Rows made from a few directions (up to rounding), then cut rows with their ends:
Made from 2 directions:
[[-30 -26  15 -23  11  22]
 [-36 -15  16 -38  -4  -5]
 [ 12  16  -7   6 -10 -19]]
Cut rows, each with the rest of it:
[ 8  4 -4] => [9 1 1]
[11 -1 -4] => [15  7 12]
[-6 -4  3] => [-5  1  2]
[-1 -2  0] => [0 1 3]
[ 4 -7 -1] => [10  9 17]
[ 3  2 -1] => [ 3  0 -1]
[-1 -8  2] => [ 3  7 14]

Made from 2 directions:
[[  4  17 -26  -4 -23 -23]
 [ -5  32 -20 -24 -41 -30]
 [  2 -16  12  11  21  16]]
Cut rows, each with the rest of it:
[  0 -24  23  14] => [32 26]
[-3  1  6 -5] => [-1  2]
[-3  9 -3 -8] => [-11  -7]
[  3 -35  26  23] => [44 35]

Made from 2 directions:
[[ -9   9 -25  11 -23   5]
 [-10 -14 -17  14  -8 -45]
 [ -2  13 -11   2 -14  24]]
Cut rows, each with the rest of it:
[ 6 -8 18 -7 17] => [-7]
[ -3  11 -13   3 -14] => [19]
[  8  -8  22 -10  20] => [-4]
[-2 -1 -3  2 -2] => [-5]

Made from 2 directions:
[[  7   7 -12  16   4   2]
 [  1 -15  43 -38  -6  -4]
 [-44 -22  12 -44 -17  -4]]
Cut rows, each with the rest of it:
[  5  12 -28  30   6] => [3]
[  7  10 -21  25   5] => [3]
[ 13  -9  38 -25  -1] => [-3]
[-50 -11 -23 -16 -14] => [0]
[ -9 -20  46 -49 -10] => [-5]

Made from 2 directions:
[[  9  -2 -20  -7   9  12]
 [  5   8  14   4 -14 -11]
 [ 15  12  10   3 -19 -11]
 [ -1 -14 -38 -13  29  27]]
Cut rows, each with the rest of it:
[-21  -6  18   7] => [ 1 -7]
[18 10 -3 -2] => [-11  -3]
[ 0 -2 -4 -1] => [3 3]
[ 1  0 -3 -1] => [1 2]

Made from 3 directions:
[[-23   1  35   6  39  -2]
 [ 22  -2 -28 -15 -21   9]
 [ 11   0 -20   8 -37  -9]
 [ 20  -7 -14 -44  13  17]
 [ -5   3   5  11  15  10]]
Cut rows, each with the rest of it:
[ 14   0 -22   0 -29] => [-1]
[ -3   1  -2  14 -17] => [-10]
[-21   2  30   8  35] => [-1]

Made from 2 directions:
[[ 33  40 -14   9   5 -16]
 [ 24  21 -10   5   3 -11]
 [  3 -21  -1  -2  -3   2]
 [  4   6  -2   1   1  -2]]
Cut rows, each with the rest of it:
[10 20 -5  4] => [ 2 -6]
[ 12 -13  -4   0] => [-2 -2]
[  4 -14  -1  -1] => [-2  0]
[ 5 -5 -2  0] => [-1 -1]
[ 10 -23  -4  -2] => [-3  0]

Made from 3 directions:
[[  4  24 -41 -11  -4   7]
 [  2  17 -33 -11  -8  -5]
 [ -4 -19  41  37  -3 -13]
 [  6  11 -10  -6  21  42]]
Cut rows, each with the rest of it:
[-1 -3  5  7 -5] => [-9]
[ -2   2  -5   5 -10] => [-16]
[ 2  7 -6  9  4] => [12]

Made from 3 directions:
[[ -4   9 -12  30   7 -17]
 [  1  11   9 -11  -9 -12]
 [-31 -10 -34  30 -25 -12]
 [  8  18  18 -16  -4 -16]
 [-12  14   7 -19 -32 -24]]
Cut rows, each with the rest of it:
[12 20 14] => [  0   9 -17]
[10 10 16] => [-16   2  -4]
[-17  -1 -14] => [ 10 -19 -12]
[ 22 -11   1] => [16 44 27]
[-22  -8 -28] => [ 29 -13  -8]
[-10  10   2] => [ -9 -22 -18]

Made from 2 directions:
[[ 10  18  -2  10 -15 -24]
 [ -2  -4   5  -7   8   9]
 [-10 -14  -8   1   1  12]
 [  4   1  17 -16  18  10]]
Cut rows, each with the rest of it:
[ 22  35  10   7 -15] => [-37]
[ 12  21  -3  13 -19] => [-29]
[-10 -14  -9   2   1] => [11]
[  9  11  17 -11  10] => [-2]
[ 7  9  8 -3  2] => [-6]
[-13 -19 -10   1   3] => [17]

Made from 3 directions:
[[ 19  -7  14   5  -4  -2]
 [-21  -9 -24 -12  -7   0]
 [ -6  31  21  10 -11  24]
 [  0   3   0   1   8  -4]
 [  8  18  14   9  16  -2]]
Cut rows, each with the rest of it:
[ -1  -3   2  -1 -12] => [7]
[ 8 -2  6  3  2] => [-2]
[ 2 40 27 15 11] => [14]
[-14  13  -4  -1   1] => [7]
[-10 -15 -22 -10   4] => [-11]

Made from 2 directions:
[[ -2 -49   1 -39   7  28]
 [  8 -17 -17 -13   1  -8]
 [-18  21  37  17   1  25]]
Cut rows, each with the rest of it:
[ -5 -16   8 -13   3] => [17]
[-1 34  5 27 -4] => [-14]
[ -4 -24   7 -19   4] => [20]
[-7 10 13  8  0] => [8]
[ 11   0 -22   0  -2] => [-22]
[-11  31  23  25  -2] => [5]
[  8  12 -15  10  -3] => [-21]

Made from 2 directions:
[[ 17  -6 -30  -8  11  36]
 [ -2  -5 -15 -15   6  25]
 [ 19  -2 -19   6   6  15]]
Cut rows, each with the rest of it:
[13  2 -2] => [13  0 -7]
[ 2 -2 -6] => [-3  2  9]
